Below are the code and all the weights of a small trained network. Each question names an input and a class and asks about switching units off, where a switched-off unit gives its printed mean instead of its output.

import numpy as np


def w(rows, s, z=0):
    codes = np.array(rows[::2]) - 128.0
    scale = np.full(codes.shape[1], s)
    scale[-1] = z or s
    return codes * scale


def f(y):
    return y / 2 * (1 + np.tanh(0.7978845608 * (y + 0.044715 * y**3)))


def log_softmax(a):
    a = a - a.max(-1, keepdims=True)
    return a - np.log(np.exp(a).sum(-1, keepdims=True))


def net(x, mask):
    res = np.array(x, float).reshape(1, 7) / 4 @ E
    y = f(res @ A[0][:, :-1].T + A[0][:, -1])
    res = res + np.where(mask, y, B[0][:, -1]) @ B[0][:, :-1]
    return log_softmax(res[-1] @ U[:, :-1].T + U[:, -1])


A, B = {}, {}
E = w([
[137,112,85,85,105,107,76,167,70,143,114],'x0',
[155,167,188,158,82,166,157,69,142,183,87],'x1',
[51,156,172,133,157,215,140,173,139,130,175],'x2',
[206,101,116,201,129,112,77,176,75,143,155],'x3',
[165,170,86,111,136,59,132,108,157,89,241],'x4',
[152,122,132,130,125,149,247,174,100,50,88],'x5',
[172,106,171,68,176,210,117,159,126,152,144],'x6',
],0.011)
A[0] = w([
[135,161,156,107,117,153,166,96,130,124,123,194],'n0',
[166,113,108,126,110,57,121,92,110,115,164,222],'n1',
[104,97,120,218,106,75,93,61,134,159,46,195],'n2',
[127,138,166,97,134,126,100,179,108,99,107,157],'n3',
[66,167,139,112,125,130,129,138,137,139,153,183],'n4',
[129,112,123,104,161,98,129,161,91,98,119,108],'n5',
[128,76,113,81,143,117,88,207,103,115,116,144],'n6',
[110,122,160,142,152,104,150,160,99,118,128,166],'n7',
[149,145,127,134,126,117,147,118,120,72,168,177],'n8',
[118,104,138,143,115,148,55,139,104,182,90,108],'n9',
[4,146,113,106,140,109,139,126,172,70,161,220],'n10',
[104,129,146,122,138,154,143,120,87,154,114,195],'n11',
[142,114,145,56,105,190,102,149,73,185,43,193],'n12',
[109,148,135,131,156,120,129,135,135,93,125,202],'n13',
[166,144,109,2,119,93,104,106,107,131,140,194],'n14',
[94,150,149,150,107,161,161,128,127,151,119,151],'n15',
[120,100,94,122,146,154,126,165,109,113,115,4],'n16',
[131,131,130,155,127,110,172,137,104,104,118,160],'n17',
[126,119,91,147,117,142,113,140,153,100,174,123],'n18',
[125,112,139,151,135,132,58,133,110,202,119,142],'n19',
[132,134,129,98,128,124,111,128,167,110,80,129],'n20',
[125,113,122,190,119,85,87,62,121,163,65,254],'n21',
[135,175,100,130,110,86,109,100,125,124,142,230],'n22',
[128,145,135,143,133,130,116,149,164,138,113,47],'n23',
[116,161,125,162,155,125,149,148,145,105,124,23],'n24',
],0.014,0.0029)
B[0] = w([
[111,115,112,155,162,72,74,142,96,122,136,182],'n0',
[114,226,159,131,147,151,100,140,158,148,89,205],'n1',
[99,68,130,141,87,81,155,121,204,97,189,214],'n2',
[112,82,99,190,132,120,144,108,98,105,85,165],'n3',
[152,136,97,149,97,119,99,138,132,127,83,175],'n4',
[150,113,146,107,112,171,114,125,141,79,129,167],'n5',
[145,105,101,78,125,125,90,116,68,89,136,207],'n6',
[122,130,101,136,107,127,135,124,122,93,112,154],'n7',
[93,132,137,159,114,110,116,145,145,132,100,175],'n8',
[127,164,116,108,165,102,109,118,145,196,161,207],'n9',
[104,122,93,154,110,147,95,110,171,204,180,223],'n10',
[148,155,144,139,132,140,117,138,137,162,112,171],'n11',
[113,151,172,188,164,140,249,132,138,210,118,248],'n12',
[144,119,132,167,122,129,125,132,124,133,133,153],'n13',
[90,75,88,162,139,83,98,116,118,163,182,201],'n14',
[142,163,119,103,149,110,79,112,146,142,123,183],'n15',
[159,106,162,104,97,118,147,127,124,105,136,158],'n16',
[133,114,139,155,144,176,113,124,141,112,137,167],'n17',
[131,125,134,132,127,135,134,101,127,111,58,161],'n18',
[108,120,65,123,130,129,44,116,119,133,113,208],'n19',
[156,116,99,150,118,135,179,155,116,145,160,147],'n20',
[81,101,118,158,113,124,130,141,169,118,176,208],'n21',
[156,142,172,142,148,143,140,142,163,143,126,184],'n22',
[140,139,115,96,122,112,138,126,131,135,109,131],'n23',
[139,139,125,105,104,127,145,112,154,161,120,149],'n24',
],0.016,0.018)
U = w([
[72,166,97,211,112,126,95,137,247,175,159,212],'0',
[111,151,93,120,166,132,137,121,78,193,114,118],'1',
[131,95,123,115,67,180,193,138,104,98,112,39],'2',
[116,166,140,43,69,132,172,126,125,133,133,23],'3',
[121,101,120,114,123,66,119,138,109,71,159,93],'4',
[144,214,212,135,166,108,168,163,131,125,73,4],'5',
[142,177,66,113,97,155,1,129,142,90,111,104],'6',
],0.0094,0.0026)

Each question gives the input, the list of numbers given to net, and the class t.
The units are the neurons (one row each of A and B). Each row of codes is followed by its name. A weight is (code - 128) times the scale printed after its matrix; where a second scale follows, it is the last column's (A, B and U).
mask holds one flag per neuron, in row order. A switched-off neuron (its flag False) gives its mean, the last column of its row in B, instead of its output. The means were averaged over made-up inputs and are rounded, as every weight is.
A unit's drop is (log p(t) with every unit on - log p(t) with that unit switched off) / (log p(t) with every unit on - log p(t) with every unit switched off).
The circuit of an input: a set's keep is (log p(t) with only the set's units on - log p(t) with every unit switched off) / (log p(t) with every unit on - log p(t) with every unit switched off). Starting from the 12 units with the biggest drops (on a tie, the unit counted first), units are removed one at a time, each time the one whose removal leaves the highest keep (on an exact tie, the one counted first), for as long as the keep stays at least 0.8.
units of the circuit, in order: the units of the circuit, biggest drop first
unit that matters most: the unit with the biggest drop
top k neurons: the k neurons with the biggest drops, biggest first
drop when u is switched off: that unit's drop, to one decimal
input [5,6,1,4,-8,7,2], class 5: units of the circuit, in order -> [n12; n10]
input [-6,-8,8,4,-4,-4,-2], class 6: units of the circuit, in order -> [n12; n2; n21]
input [-4,7,-7,4,4,8,3], class 5: units of the circuit, in order -> [n10; n14]
input [0,-7,5,1,0,5,-3], class 6: units of the circuit, in order -> [n12; n6]
input [-5,8,6,4,-6,2,7], class 5: units of the circuit, in order -> [n10; n12]
input [2,-7,3,3,5,0,-3], class 6: units of the circuit, in order -> [n12; n6]
input [8,8,-1,-2,0,1,6], class 1: units of the circuit, in order -> [n2; n10]
input [5,-6,-8,-8,-2,1,5], class 1: top 2 neurons -> [n12; n14]
input [3,1,-2,2,-7,5,7], class 5: unit that matters most -> n12
input [5,-3,-5,-4,-1,3,7], class 2: top 2 neurons -> [n9; n5]
input [7,-2,-2,8,4,6,-8], class 6: top 2 neurons -> [n12; n6]
input [7,1,5,3,-4,8,2], class 2: top 3 neurons -> [n1; n6; n3]
input [-5,8,3,8,1,5,5], class 5: drop when n19 is switched off -> 0.1
input [7,0,-2,8,2,-1,-2], class 6: drop when n12 is switched off -> 0.6
input [5,-2,1,-4,4,3,4], class 4: drop when n12 is switched off -> 0.2
input [3,4,2,1,2,2,-2], class 5: unit that matters most -> n10
input [5,-6,2,4,8,-3,0], class 6: drop when n6 is switched off -> 0.2
